x =
60,44,48,14,48
24,72,25,43,28
62,64,35,6,61
33,13,28,58,84
44,21,22,7,60
21,14,3,21,35
50,42,63,15,22
55,52,38,47,26
Indices start at 0.
Give the entry in row 2 and column 0.
A: 62
Give the entry at row 0, column 2.
A: 48
The entry at row 1, column 2 is 25
The entry in the top-right corner: 48
Give the entry directly below 63.
A: 38
The entry in row 0 and column 1 is 44
Give the largest entry.
A: 84
Give the entry directly above 24.
A: 60
Give the entry directly above 61.
A: 28
The entry in the bottom-left corner: 55
The entry directly below 64 is 13
The entry at row 1, column 1 is 72
